Here is a tiny trained network, its code and every weight. The questions are about switching its units off for an input and a target symbol, where a switched-off unit gives its printed mean instead of its output.

import numpy as np


def w(rows, s, z=0):
    codes = np.array(rows[::2]) - 128.0
    scale = np.full(codes.shape[1], s)
    scale[-1] = z or s
    return codes * scale


def f(y):
    return y / 2 * (1 + np.tanh(0.7978845608 * (y + 0.044715 * y**3)))


def softmax(a):
    e = np.exp(a - a.max(-1, keepdims=True))
    return e / e.sum(-1, keepdims=True)


def log_softmax(a):
    a = a - a.max(-1, keepdims=True)
    return a - np.log(np.exp(a).sum(-1, keepdims=True))


def net(x, mask):
    ids = ['ΠΣαβζηθλμξ'.index(c) for c in x.split()]
    T = len(ids)
    res = E[ids] + P[:T]
    u = 0
    for l in range(2):
        q, k, v = (res @ M[l].T for M in (Q, K, V))
        z = softmax(np.where(np.tri(T) > 0, q @ k.T / 4**0.5, -1e9)) @ v
        res = res + np.where(mask[u], z, O[l][:, -1]) @ O[l][:, :-1]
        u += 1
        y = f(res @ A[l][:, :-1].T + A[l][:, -1])
        res = res + np.where(mask[u : u + 16], y, B[l][:, -1]) @ B[l][:, :-1]
        u += 16
    return log_softmax(res[-1] @ U[:, :-1].T + U[:, -1])


Q, K, V, O, A, B = {}, {}, {}, {}, {}, {}
E = w([
[116,139,122,221],'Π',
[155,159,142,65],'Σ',
[106,126,187,67],'α',
[146,122,215,151],'β',
[154,129,113,117],'ζ',
[13,71,97,90],'η',
[114,45,158,6],'θ',
[70,123,110,170],'λ',
[133,108,97,50],'μ',
[127,169,8,163],'ξ',
],0.016)
P = w([
[144,37,41,100],'0',
[165,161,164,184],'1',
[22,228,21,63],'2',
[176,98,160,125],'3',
[145,127,172,207],'4',
[34,228,21,62],'5',
[171,80,164,126],'6',
[134,117,161,210],'7',
[28,224,7,74],'8',
[186,99,164,118],'9',
[143,123,164,197],'10',
[35,221,15,66],'11',
[190,100,165,114],'12',
],0.012)
Q[0] = w([
[199,145,8,125],'L0H0',
[139,136,58,93],'L0H0',
[65,3,56,114],'L0H0',
[158,189,154,196],'L0H0',
],0.0067)
K[0] = w([
[95,93,129,127],'L0H0',
[223,198,1,99],'L0H0',
[127,135,92,180],'L0H0',
[140,204,65,169],'L0H0',
],0.0071)
V[0] = w([
[204,125,108,148],'L0H0',
[142,150,186,194],'L0H0',
[198,2,161,195],'L0H0',
[53,122,107,181],'L0H0',
],0.01)
O[0] = w([
[116,85,38,151,102],'L0H0',
[112,192,118,99,34],'L0H0',
[254,183,157,82,2],'L0H0',
[68,47,119,198,237],'L0H0',
],0.0057,0.002)
A[0] = w([
[219,118,149,163,170],'L0N0',
[190,206,154,208,70],'L0N1',
[169,87,242,70,74],'L0N2',
[103,73,247,141,51],'L0N3',
[139,146,228,196,53],'L0N4',
[242,63,115,141,86],'L0N5',
[208,86,67,161,50],'L0N6',
[149,91,95,47,121],'L0N7',
[50,91,175,83,206],'L0N8',
[75,124,49,134,209],'L0N9',
[74,233,168,163,183],'L0N10',
[88,187,53,193,139],'L0N11',
[35,105,84,204,254],'L0N12',
[120,82,87,162,164],'L0N13',
[81,143,150,115,34],'L0N14',
[189,188,117,119,17],'L0N15',
],0.012,0.0041)
B[0] = w([
[255,124,187,145,164],'L0N0',
[82,167,118,175,159],'L0N1',
[149,164,137,67,164],'L0N2',
[120,181,113,145,153],'L0N3',
[148,163,102,163,162],'L0N4',
[181,66,114,59,154],'L0N5',
[152,95,85,143,141],'L0N6',
[106,155,82,106,154],'L0N7',
[159,190,116,140,174],'L0N8',
[152,161,137,147,206],'L0N9',
[141,153,47,77,179],'L0N10',
[102,127,115,90,208],'L0N11',
[148,142,154,89,250],'L0N12',
[163,120,150,156,165],'L0N13',
[140,91,89,160,131],'L0N14',
[89,45,97,208,123],'L0N15',
],0.0099,0.014)
Q[1] = w([
[205,56,169,230],'L1H0',
[13,58,84,80],'L1H0',
[93,125,2,113],'L1H0',
[211,116,123,85],'L1H0',
],0.0079)
K[1] = w([
[99,202,112,152],'L1H0',
[186,65,120,87],'L1H0',
[100,153,6,165],'L1H0',
[16,216,155,2],'L1H0',
],0.0084)
V[1] = w([
[254,122,108,43],'L1H0',
[180,108,70,246],'L1H0',
[67,55,55,155],'L1H0',
[75,65,113,133],'L1H0',
],0.0073)
O[1] = w([
[93,176,131,173,253],'L1H0',
[134,183,154,134,115],'L1H0',
[8,112,137,155,85],'L1H0',
[86,169,134,125,82],'L1H0',
],0.011,0.022)
A[1] = w([
[162,85,184,52,131],'L1N0',
[191,131,152,104,131],'L1N1',
[86,96,14,38,99],'L1N2',
[110,133,169,62,166],'L1N3',
[27,99,197,139,136],'L1N4',
[59,101,89,209,33],'L1N5',
[146,10,198,105,221],'L1N6',
[150,92,166,226,1],'L1N7',
[167,22,190,166,16],'L1N8',
[76,103,92,78,229],'L1N9',
[185,71,164,114,219],'L1N10',
[131,217,13,174,222],'L1N11',
[202,109,182,115,209],'L1N12',
[149,157,150,223,201],'L1N13',
[175,146,117,116,105],'L1N14',
[183,59,94,118,175],'L1N15',
],0.013,0.0082)
B[1] = w([
[176,146,170,112,147],'L1N0',
[86,140,121,166,174],'L1N1',
[80,219,108,106,143],'L1N2',
[225,68,157,247,133],'L1N3',
[185,78,104,203,131],'L1N4',
[128,190,48,128,134],'L1N5',
[156,112,28,168,143],'L1N6',
[170,115,121,182,138],'L1N7',
[183,141,208,57,139],'L1N8',
[185,165,228,254,137],'L1N9',
[59,90,123,128,167],'L1N10',
[150,60,143,112,254],'L1N11',
[94,164,128,118,188],'L1N12',
[82,119,134,103,185],'L1N13',
[137,135,79,123,167],'L1N14',
[104,109,161,146,161],'L1N15',
],0.0098,0.04)
U = w([
[89,186,229,109,136],'Π',
[101,115,30,111,79],'Σ',
[133,102,243,26,254],'α',
[236,166,247,142,97],'β',
[168,181,78,88,138],'ζ',
[231,138,98,169,172],'η',
[148,97,238,186,212],'θ',
[124,191,53,193,8],'λ',
[218,60,114,89,36],'μ',
[13,142,130,84,152],'ξ',
],0.011,0.0038)

Each question gives the input, a string of symbols that net reads in full, and the target symbol t.
The units are the heads (4 rows each of Q, K, V and O) and the neurons (one row each of A and B). Each row of codes is followed by its name. A weight is (code - 128) times the scale printed after its matrix; where a second scale follows, it is the last column's (O, A, B and U).
mask holds one flag per unit, layer by layer, with each layer's heads first. A switched-off unit (its flag False) gives its mean, the last column of its rows in O or B, instead of its output. The means were averaged over made-up inputs and are rounded, as every weight is.
A unit's drop is (log p(t) with every unit on - log p(t) with that unit switched off) / (log p(t) with every unit on - log p(t) with every unit switched off).
The circuit of an input: a set's keep is (log p(t) with only the set's units on - log p(t) with every unit switched off) / (log p(t) with every unit on - log p(t) with every unit switched off). Starting from the 12 units with the biggest drops (on a tie, the unit counted first), units are removed one at a time, each time the one whose removal leaves the highest keep (on an exact tie, the one counted first), for as long as the keep stays at least 0.8.
units of the circuit, in order: the units of the circuit, biggest drop first
most important unit: the unit with the biggest drop
k most important neurons: the k neurons with the biggest drops, biggest first
k most important neurons of layer l: the k neurons of layer l with the biggest drops, biggest first
input λ λ α ζ Π β, target β: most important unit -> L0N0
input ζ θ λ Π β Π ζ ξ β μ, target λ: 2 most important neurons of layer 0 -> L0N7; L0N11
input λ β ζ, target β: 2 most important neurons -> L1N9; L0N0
input Σ ζ θ θ Π μ Π α Σ β, target Π: 4 most important neurons -> L1N11; L1N12; L1N10; L0N3
input Σ μ ζ α ζ λ ζ β Π, target Π: 2 most important neurons -> L0N12; L1N9
input Σ Π α ξ ξ β ζ μ ξ Π Π Π, target Π: 2 most important neurons -> L0N12; L0N11
input α λ μ Π ζ λ Π ξ Π Π μ α, target ζ: units of the circuit, in order -> L0N8; L1N15
input ζ θ ζ, target ξ: 3 most important neurons -> L0N5; L1N13; L1N11
input Π ξ λ Σ, target η: 4 most important neurons of layer 1 -> L1N6; L1N11; L1N13; L1N0
input β ζ α η ζ β α η ζ, target μ: units of the circuit, in order -> L1N11; L1N12
input Π θ μ Π Π α μ ζ Σ Σ Π α, target α: 3 most important neurons of layer 0 -> L0N5; L0N6; L0N0
input μ μ ζ η ζ Π μ ζ μ α ξ ζ, target λ: 4 most important neurons -> L1N5; L0N0; L0N5; L1N4
input Σ θ Π η μ μ α θ μ, target Π: units of the circuit, in order -> L1N9; L0N0; L1N6
input Π Π ξ θ λ Π Π Σ η, target α: most important neuron -> L1N11
input Σ μ Π Π η ζ α, target β: 3 most important neurons -> L0N2; L1N0; L1N3
input λ α Π α, target β: 3 most important neurons -> L1N0; L0N2; L1N3
input Π η α ζ α μ, target α: units of the circuit, in order -> L1N11; L1N1; L1N6
input ζ α μ β Π Π θ μ ξ β, target Π: units of the circuit, in order -> L1N11; L1N12
input Σ β Σ Π μ Σ Π α α α ζ ζ, target Π: 4 most important neurons -> L1N9; L0N0; L0N12; L1N2
input Π λ λ μ Π α ξ ξ α Π β ζ ζ, target μ: units of the circuit, in order -> L1H0
input λ α η α Π Π Π λ μ Π ξ μ, target β: units of the circuit, in order -> L1N9; L1H0; L1N10
input λ Π Π ζ Π ξ μ β ζ θ, target ζ: 4 most important neurons of layer 0 -> L0N9; L0N13; L0N2; L0N7
input β ζ Π Π η Π η η β θ ξ α, target μ: 2 most important neurons -> L1N11; L0N5
